Below are the code and all the weights of a small trained network. Each question names an input and a class and asks about switching units off, where a switched-off unit gives its printed mean instead of its output.

import numpy as np


def w(rows, s, z=0):
    codes = np.array(rows[::2]) - 128.0
    scale = np.full(codes.shape[1], s)
    scale[-1] = z or s
    return codes * scale


def f(y):
    return np.maximum(y, 0)


def log_softmax(a):
    a = a - a.max(-1, keepdims=True)
    return a - np.log(np.exp(a).sum(-1, keepdims=True))


def net(x, mask):
    res = np.array(x, float).reshape(1, 8) / 4 @ E
    y = f(res @ A[0][:, :-1].T + A[0][:, -1])
    res = res + np.where(mask, y, B[0][:, -1]) @ B[0][:, :-1]
    return log_softmax(res[-1] @ U[:, :-1].T + U[:, -1])


A, B = {}, {}
E = w([
[108,96,55,144,129,2,123,114,76,115],'x0',
[170,120,136,96,106,143,81,59,79,41],'x1',
[125,21,171,76,126,119,197,145,171,92],'x2',
[126,121,102,46,49,145,129,149,90,203],'x3',
[199,218,159,127,99,75,214,186,89,74],'x4',
[230,135,61,94,150,93,125,91,210,153],'x5',
[136,117,121,133,132,133,126,136,122,128],'x6',
[131,117,126,141,109,122,124,130,132,128],'x7',
],0.009)
A[0] = w([
[25,55,114,164,122,162,77,80,100,142,55],'N0',
[118,251,109,215,124,127,59,118,97,210,123],'N1',
[144,113,95,44,40,213,150,129,98,164,190],'N2',
[87,146,124,21,48,109,131,136,43,168,115],'N3',
[118,27,212,28,131,84,168,159,175,131,39],'N4',
[131,128,131,171,214,91,120,135,104,102,194],'N5',
[190,180,111,133,91,29,155,215,103,63,68],'N6',
[220,178,129,100,105,62,139,68,252,148,114],'N7',
[129,163,82,153,152,100,168,147,162,169,80],'N8',
[90,134,198,131,235,133,119,121,187,15,163],'N9',
[167,93,177,71,94,140,97,76,108,59,64],'N10',
[105,144,119,155,124,108,143,149,141,212,61],'N11',
[202,197,197,123,114,170,224,165,71,121,38],'N12',
[73,138,160,135,155,89,136,142,93,159,113],'N13',
[144,16,178,96,127,18,157,176,129,90,126],'N14',
[130,78,65,101,167,131,50,125,176,138,79],'N15',
[158,171,90,83,115,160,61,52,47,54,83],'N16',
[118,40,192,104,164,169,218,131,185,110,87],'N17',
[50,132,189,149,57,169,92,151,53,64,17],'N18',
[76,97,37,104,133,2,150,93,56,133,208],'N19',
[133,103,146,120,109,122,110,83,105,94,182],'N20',
[88,128,134,157,168,106,183,231,189,213,47],'N21',
[138,150,173,181,137,165,111,104,182,93,124],'N22',
[182,127,73,49,138,101,118,104,174,147,3],'N23',
[93,80,92,122,152,159,107,85,107,170,38],'N24',
[14,112,207,145,117,121,144,197,63,108,41],'N25',
],0.009,0.0062)
B[0] = w([
[119,172,69,168,173,209,158,83,139,137,195],'N0',
[137,168,142,45,124,108,38,133,27,69,218],'N1',
[175,180,182,233,123,75,146,158,156,205,216],'N2',
[192,137,120,210,166,60,155,115,132,174,202],'N3',
[106,172,93,94,141,85,52,95,49,125,196],'N4',
[213,143,155,180,107,91,119,171,148,176,186],'N5',
[17,157,1,176,140,216,169,37,122,217,218],'N6',
[166,43,214,121,159,182,170,121,61,48,209],'N7',
[92,77,95,121,127,128,101,147,120,81,160],'N8',
[132,130,142,219,107,73,148,143,120,198,214],'N9',
[76,157,40,54,127,56,168,190,228,7,179],'N10',
[125,133,81,138,115,83,113,156,167,69,156],'N11',
[37,162,94,123,163,207,137,84,160,182,199],'N12',
[97,92,158,113,100,153,155,143,125,76,159],'N13',
[123,172,141,65,118,116,34,85,94,138,214],'N14',
[79,104,97,158,155,213,158,40,106,146,176],'N15',
[106,156,71,45,115,99,144,179,202,35,199],'N16',
[136,201,117,87,133,142,39,137,72,141,203],'N17',
[186,31,119,103,185,153,160,116,104,102,194],'N18',
[149,132,251,131,36,198,116,186,174,186,248],'N19',
[141,147,101,96,86,130,147,154,197,179,178],'N20',
[58,45,66,110,82,52,167,199,187,42,185],'N21',
[164,156,165,209,139,122,90,176,156,141,169],'N22',
[175,66,104,156,175,126,183,118,63,126,168],'N23',
[109,169,47,158,152,85,186,82,173,100,162],'N24',
[215,60,130,120,118,144,173,109,69,65,199],'N25',
],0.0071,0.013)
U = w([
[2,164,89,158,149,212,161,35,130,133,64],'0',
[100,206,136,68,137,97,8,123,28,90,80],'1',
[171,46,162,122,153,178,206,116,48,50,75],'2',
[49,136,89,90,107,57,149,223,229,41,75],'3',
[106,166,166,140,112,159,114,144,136,126,249],'4',
[169,181,152,222,132,45,129,139,151,166,59],'5',
[91,163,220,113,83,220,97,190,175,148,198],'6',
[96,161,165,131,121,151,120,138,136,118,237],'7',
],0.0087,0.012)

Each question gives the input, the list of numbers given to net, and the class t.
The units are the neurons (one row each of A and B). Each row of codes is followed by its name. A weight is (code - 128) times the scale printed after its matrix; where a second scale follows, it is the last column's (A, B and U).
mask holds one flag per neuron, in row order. A switched-off neuron (its flag False) gives its mean, the last column of its row in B, instead of its output. The means were averaged over made-up inputs and are rounded, as every weight is.
A unit's drop is (log p(t) with every unit on - log p(t) with that unit switched off) / (log p(t) with every unit on - log p(t) with every unit switched off).
The circuit of an input: a set's keep is (log p(t) with only the set's units on - log p(t) with every unit switched off) / (log p(t) with every unit on - log p(t) with every unit switched off). Starting from the 12 units with the biggest drops (on a tie, the unit counted first), units are removed one at a time, each time the one whose removal leaves the highest keep (on an exact tie, the one counted first), for as long as the keep stays at least 0.8.
circuit, biggest first: the units of the circuit, biggest drop first
top k neurons: the k neurons with the biggest drops, biggest first
drop of u: that unit's drop, to one decimal
input [8,0,-6,-6,-3,-3,3,1], class 6: circuit, biggest first : [N19]
input [1,-1,7,-6,-8,5,0,8], class 0: top 2 neurons : [N15, N1]
input [-1,8,-4,6,-8,-5,-7,-6], class 0: top 3 neurons : [N0, N21, N15]
input [-6,2,-8,8,0,4,8,-1], class 1: top 2 neurons : [N1, N19]
input [-8,1,-4,8,-8,-6,-4,0], class 0: top 2 neurons : [N0, N19]
input [-4,-7,0,-8,-7,0,-6,7], class 5: top 3 neurons : [N9, N6, N22]
input [0,0,8,-1,-6,7,-1,6], class 1: top 2 neurons : [N4, N17]
input [2,7,3,-1,0,-7,-6,-3], class 2: top 2 neurons : [N18, N25]
input [-8,8,-1,-3,-1,2,1,8], class 3: circuit, biggest first : [N10, N16]
input [-2,4,7,-1,-4,6,2,-3], class 1: circuit, biggest first : [N17, N4]
input [1,3,5,6,0,-2,2,-4], class 5: circuit, biggest first : [N2, N3]
input [5,6,6,0,-2,4,-6,2], class 1: top 2 neurons : [N14, N4]
input [2,-4,6,7,6,-1,1,3], class 5: top 3 neurons : [N3, N2, N1]
input [6,-3,4,-8,-5,-6,-6,-3], class 5: top 2 neurons : [N9, N5]
input [-7,2,-4,0,4,7,-6,-3], class 2: circuit, biggest first : [N7]
input [-3,6,3,8,-3,-2,-1,1], class 5: top 2 neurons : [N2, N3]
input [5,2,7,-4,0,-4,-1,-1], class 1: top 2 neurons : [N14, N4]
input [-8,1,3,-8,7,-2,-3,-4], class 5: drop of N16 : 0.1
input [5,3,-3,0,1,-7,0,-6], class 2: drop of N25 : 0.2
input [8,0,-4,4,0,-6,1,3], class 6: drop of N19 : 1.4
input [-5,-7,3,-6,-3,-7,3,6], class 2: circuit, biggest first : [N25]
